Below is a small trained network, with its code and all its weights. Each question gives an input and a class and asks what happens when units are switched off, that is, made to give their printed mean instead of their output.

import numpy as np


def w(rows, s, z=0):
    codes = np.array(rows[::2]) - 128.0
    scale = np.full(codes.shape[1], s)
    scale[-1] = z or s
    return codes * scale


def f(y):
    return y / 2 * (1 + np.tanh(0.7978845608 * (y + 0.044715 * y**3)))


def log_softmax(a):
    a = a - a.max(-1, keepdims=True)
    return a - np.log(np.exp(a).sum(-1, keepdims=True))


def net(x, mask):
    res = np.array(x, float).reshape(1, 6) / 4 @ E
    y = f(res @ A[0][:, :-1].T + A[0][:, -1])
    res = res + np.where(mask, y, B[0][:, -1]) @ B[0][:, :-1]
    return log_softmax(res[-1] @ U[:, :-1].T + U[:, -1])


A, B = {}, {}
E = w([
[141,254,100,91],'x0',
[117,183,56,109],'x1',
[87,139,159,121],'x2',
[152,155,188,165],'x3',
[26,172,152,65],'x4',
[224,131,198,64],'x5',
],0.008)
A[0] = w([
[99,125,3,95,243],'neuron 0',
[159,111,85,141,149],'neuron 1',
[157,122,116,55,231],'neuron 2',
[170,111,82,169,234],'neuron 3',
[109,78,148,72,206],'neuron 4',
[173,154,143,110,173],'neuron 5',
[178,126,77,158,159],'neuron 6',
[118,164,58,176,227],'neuron 7',
[59,123,182,104,247],'neuron 8',
[79,145,85,88,177],'neuron 9',
[124,124,80,93,166],'neuron 10',
[146,154,220,148,254],'neuron 11',
[147,136,158,154,187],'neuron 12',
],0.014,0.0033)
B[0] = w([
[87,183,90,177,255],'neuron 0',
[169,140,82,195,162],'neuron 1',
[176,216,142,223,200],'neuron 2',
[201,118,31,195,200],'neuron 3',
[100,95,254,209,203],'neuron 4',
[195,194,152,87,181],'neuron 5',
[204,124,68,160,181],'neuron 6',
[56,107,38,121,201],'neuron 7',
[88,64,170,114,227],'neuron 8',
[41,205,114,161,208],'neuron 9',
[97,236,105,165,168],'neuron 10',
[207,71,192,52,224],'neuron 11',
[180,106,145,67,162],'neuron 12',
],0.0078,0.0087)
U = w([
[11,148,76,129,4],'0',
[156,159,193,103,84],'1',
[126,87,48,159,235],'2',
[100,66,181,144,99],'3',
[120,213,104,168,58],'4',
],0.012,0.0027)

Each question gives the input, the list of numbers given to net, and the class t.
The units are the neurons (one row each of A and B). Each row of codes is followed by its name. A weight is (code - 128) times the scale printed after its matrix; where a second scale follows, it is the last column's (A, B and U).
mask holds one flag per neuron, in row order. A switched-off neuron (its flag False) gives its mean, the last column of its row in B, instead of its output. The means were averaged over made-up inputs and are rounded, as every weight is.
A unit's drop is (log p(t) with every unit on - log p(t) with that unit switched off) / (log p(t) with every unit on - log p(t) with every unit switched off).
The circuit of an input: a set's keep is (log p(t) with only the set's units on - log p(t) with every unit switched off) / (log p(t) with every unit on - log p(t) with every unit switched off). Starting from the 12 units with the biggest drops (on a tie, the unit counted first), units are removed one at a time, each time the one whose removal leaves the highest keep (on an exact tie, the one counted first), for as long as the keep stays at least 0.8.
units of the circuit, in order: the units of the circuit, biggest drop first
unit that matters most: the unit with the biggest drop
top k neurons: the k neurons with the biggest drops, biggest first
drop of u: that unit's drop, to one decimal
input [3,4,0,6,-8,3], class 2: unit that matters most -> neuron 3
input [-6,7,-4,-6,-2,5], class 4: units of the circuit, in order -> (neuron 2; neuron 10)
input [7,4,4,2,4,6], class 1: units of the circuit, in order -> (neuron 11; neuron 0)
input [7,-3,8,5,-2,-5], class 0: units of the circuit, in order -> (neuron 7; neuron 2)
input [5,8,1,5,-4,-2], class 2: top 3 neurons -> (neuron 7; neuron 2; neuron 6)
input [-4,1,6,-6,8,3], class 3: top 3 neurons -> (neuron 4; neuron 8; neuron 7)
input [-2,-8,4,-6,2,-6], class 3: units of the circuit, in order -> (neuron 4; neuron 8)
input [-7,-6,4,-4,7,-8], class 3: top 3 neurons -> (neuron 4; neuron 8; neuron 7)
input [6,5,-3,5,-7,-8], class 2: units of the circuit, in order -> (neuron 7; neuron 3)
input [-4,2,-8,-3,2,-4], class 0: units of the circuit, in order -> (neuron 0; neuron 11; neuron 7)
input [1,-1,-2,7,-1,-3], class 2: units of the circuit, in order -> (neuron 4; neuron 2; neuron 9)
input [7,-4,2,-3,4,3], class 1: top 3 neurons -> (neuron 0; neuron 7; neuron 3)
input [-1,-3,-7,3,1,2], class 1: top 2 neurons -> (neuron 7; neuron 8)
input [-8,-3,5,-3,5,-6], class 3: units of the circuit, in order -> (neuron 4)
input [3,8,6,6,-4,-4], class 0: drop of neuron 8 -> -0.1
input [-1,4,-2,-6,0,-2], class 0: drop of neuron 7 -> 0.3
input [-7,8,4,-7,-3,2], class 4: drop of neuron 8 -> 0.3
input [0,4,-7,8,1,-1], class 2: drop of neuron 9 -> 0.2
